Below is a small trained network, with its code and all its weights. Each question gives an input and a class and asks what happens when units are switched off, that is, made to give their printed mean instead of their output.

import numpy as np


def w(rows, s, z=0):
    codes = np.array(rows[::2]) - 128.0
    scale = np.full(codes.shape[1], s)
    scale[-1] = z or s
    return codes * scale


def norm(h):
    return h / np.sqrt((h * h).mean(-1, keepdims=True) + 1e-5)


def f(y):
    return y / 2 * (1 + np.tanh(0.7978845608 * (y + 0.044715 * y**3)))


def log_softmax(a):
    a = a - a.max(-1, keepdims=True)
    return a - np.log(np.exp(a).sum(-1, keepdims=True))


def net(x, mask):
    res = np.array(x, float).reshape(1, 8) / 4 @ E
    u = 0
    for l in range(2):
        y = f(norm(res) @ A[l][:, :-1].T + A[l][:, -1])
        res = res + np.where(mask[u : u + 15], y, B[l][:, -1]) @ B[l][:, :-1]
        u += 15
    return log_softmax(norm(res)[-1] @ U[:, :-1].T + U[:, -1])


A, B = {}, {}
E = w([
[172,220,217,155],'x0',
[150,188,106,134],'x1',
[162,107,183,143],'x2',
[69,71,154,55],'x3',
[189,147,86,133],'x4',
[124,134,63,194],'x5',
[179,149,120,70],'x6',
[254,51,135,133],'x7',
],0.0054)
A[0] = w([
[135,182,92,191,145],'0.n0',
[247,167,129,148,94],'0.n1',
[125,124,124,106,80],'0.n2',
[127,105,106,83,116],'0.n3',
[62,96,171,245,217],'0.n4',
[184,159,94,189,90],'0.n5',
[122,22,120,61,174],'0.n6',
[131,91,116,32,225],'0.n7',
[79,121,75,96,251],'0.n8',
[137,15,191,182,170],'0.n9',
[163,189,167,178,179],'0.n10',
[93,124,172,171,144],'0.n11',
[139,115,128,180,66],'0.n12',
[72,51,190,200,218],'0.n13',
[141,135,71,78,125],'0.n14',
],0.011,0.0028)
B[0] = w([
[82,196,87,62,192],'0.n0',
[215,111,121,130,236],'0.n1',
[112,135,176,123,121],'0.n2',
[180,79,249,19,151],'0.n3',
[29,123,71,94,224],'0.n4',
[87,187,129,92,187],'0.n5',
[94,153,200,125,254],'0.n6',
[193,45,171,254,225],'0.n7',
[117,147,239,232,233],'0.n8',
[79,73,17,146,222],'0.n9',
[126,150,48,146,212],'0.n10',
[120,57,81,93,156],'0.n11',
[112,155,157,95,127],'0.n12',
[71,73,23,98,231],'0.n13',
[100,150,182,148,160],'0.n14',
],0.0067,0.0051)
A[1] = w([
[159,135,183,136,61],'1.n0',
[162,123,121,140,124],'1.n1',
[155,189,50,165,186],'1.n2',
[114,184,69,162,131],'1.n3',
[181,118,144,157,221],'1.n4',
[69,107,113,88,31],'1.n5',
[142,92,68,193,160],'1.n6',
[118,210,142,187,198],'1.n7',
[108,69,124,63,171],'1.n8',
[140,151,164,136,14],'1.n9',
[249,149,78,69,108],'1.n10',
[208,163,43,189,130],'1.n11',
[172,100,189,83,207],'1.n12',
[116,111,148,143,4],'1.n13',
[54,87,89,107,200],'1.n14',
],0.011,0.0026)
B[1] = w([
[121,27,123,98,137],'1.n0',
[140,103,160,109,136],'1.n1',
[163,185,103,121,237],'1.n2',
[131,169,181,103,205],'1.n3',
[253,101,168,148,178],'1.n4',
[105,115,100,161,165],'1.n5',
[124,164,201,131,185],'1.n6',
[173,154,150,36,207],'1.n7',
[9,96,141,191,175],'1.n8',
[132,95,139,135,116],'1.n9',
[170,103,126,85,228],'1.n10',
[177,129,137,76,232],'1.n11',
[130,69,214,130,172],'1.n12',
[101,150,81,180,120],'1.n13',
[76,137,140,153,254],'1.n14',
],0.0064,0.0054)
U = w([
[1,16,112,173,249],'0',
[241,103,99,72,75],'1',
[95,162,110,101,111],'2',
[98,20,190,162,161],'3',
],0.009,0.0014)

Each question gives the input, the list of numbers given to net, and the class t.
The units are the neurons (one row each of A and B). Each row of codes is followed by its name. A weight is (code - 128) times the scale printed after its matrix; where a second scale follows, it is the last column's (A, B and U).
mask holds one flag per neuron, layer by layer. A switched-off neuron (its flag False) gives its mean, the last column of its row in B, instead of its output. The means were averaged over made-up inputs and are rounded, as every weight is.
A unit's drop is (log p(t) with every unit on - log p(t) with that unit switched off) / (log p(t) with every unit on - log p(t) with every unit switched off).
The circuit of an input: a set's keep is (log p(t) with only the set's units on - log p(t) with every unit switched off) / (log p(t) with every unit on - log p(t) with every unit switched off). Starting from the 12 units with the biggest drops (on a tie, the unit counted first), units are removed one at a time, each time the one whose removal leaves the highest keep (on an exact tie, the one counted first), for as long as the keep stays at least 0.8.
units of the circuit, in order: the units of the circuit, biggest drop first
unit that matters most: the unit with the biggest drop
top k neurons: the k neurons with the biggest drops, biggest first
top k neurons in layer l: the k neurons of layer l with the biggest drops, biggest first
drop of u: that unit's drop, to one decimal
input [6,-5,7,8,0,6,5,3], class 0: units of the circuit, in order -> [0.n9; 1.n8]
input [-1,-8,4,-2,0,1,2,7], class 0: units of the circuit, in order -> [0.n9]
input [0,5,7,8,5,6,3,-5], class 1: units of the circuit, in order -> [0.n4; 0.n6]
input [7,-8,3,1,8,1,-2,-1], class 1: units of the circuit, in order -> [0.n1; 0.n6]
input [1,-6,7,-2,0,-3,-2,5], class 0: units of the circuit, in order -> [0.n9; 0.n13]
input [-4,5,-7,-2,-6,5,-1,5], class 2: top 2 neurons -> [0.n1; 0.n7]
input [1,2,-8,8,8,8,8,0], class 3: top 2 neurons in layer 0 -> [0.n3; 0.n10]
input [-8,8,-3,5,-5,8,8,-5], class 3: top 4 neurons -> [0.n8; 0.n13; 0.n4; 0.n9]
input [-3,2,-2,8,-1,-1,3,-8], class 3: top 2 neurons -> [0.n8; 0.n9]
input [7,-8,-4,-5,-7,5,-3,8], class 0: top 3 neurons -> [0.n4; 0.n9; 0.n13]
input [5,-3,-2,1,4,-2,5,-6], class 1: drop of 0.n4 -> 0.3
input [-3,-4,-2,8,3,1,7,-5], class 3: drop of 1.n0 -> 0.0
input [-2,2,-6,3,8,2,3,5], class 3: drop of 1.n12 -> 0.2
input [-1,7,3,-3,-6,1,6,-2], class 1: unit that matters most -> 0.n4
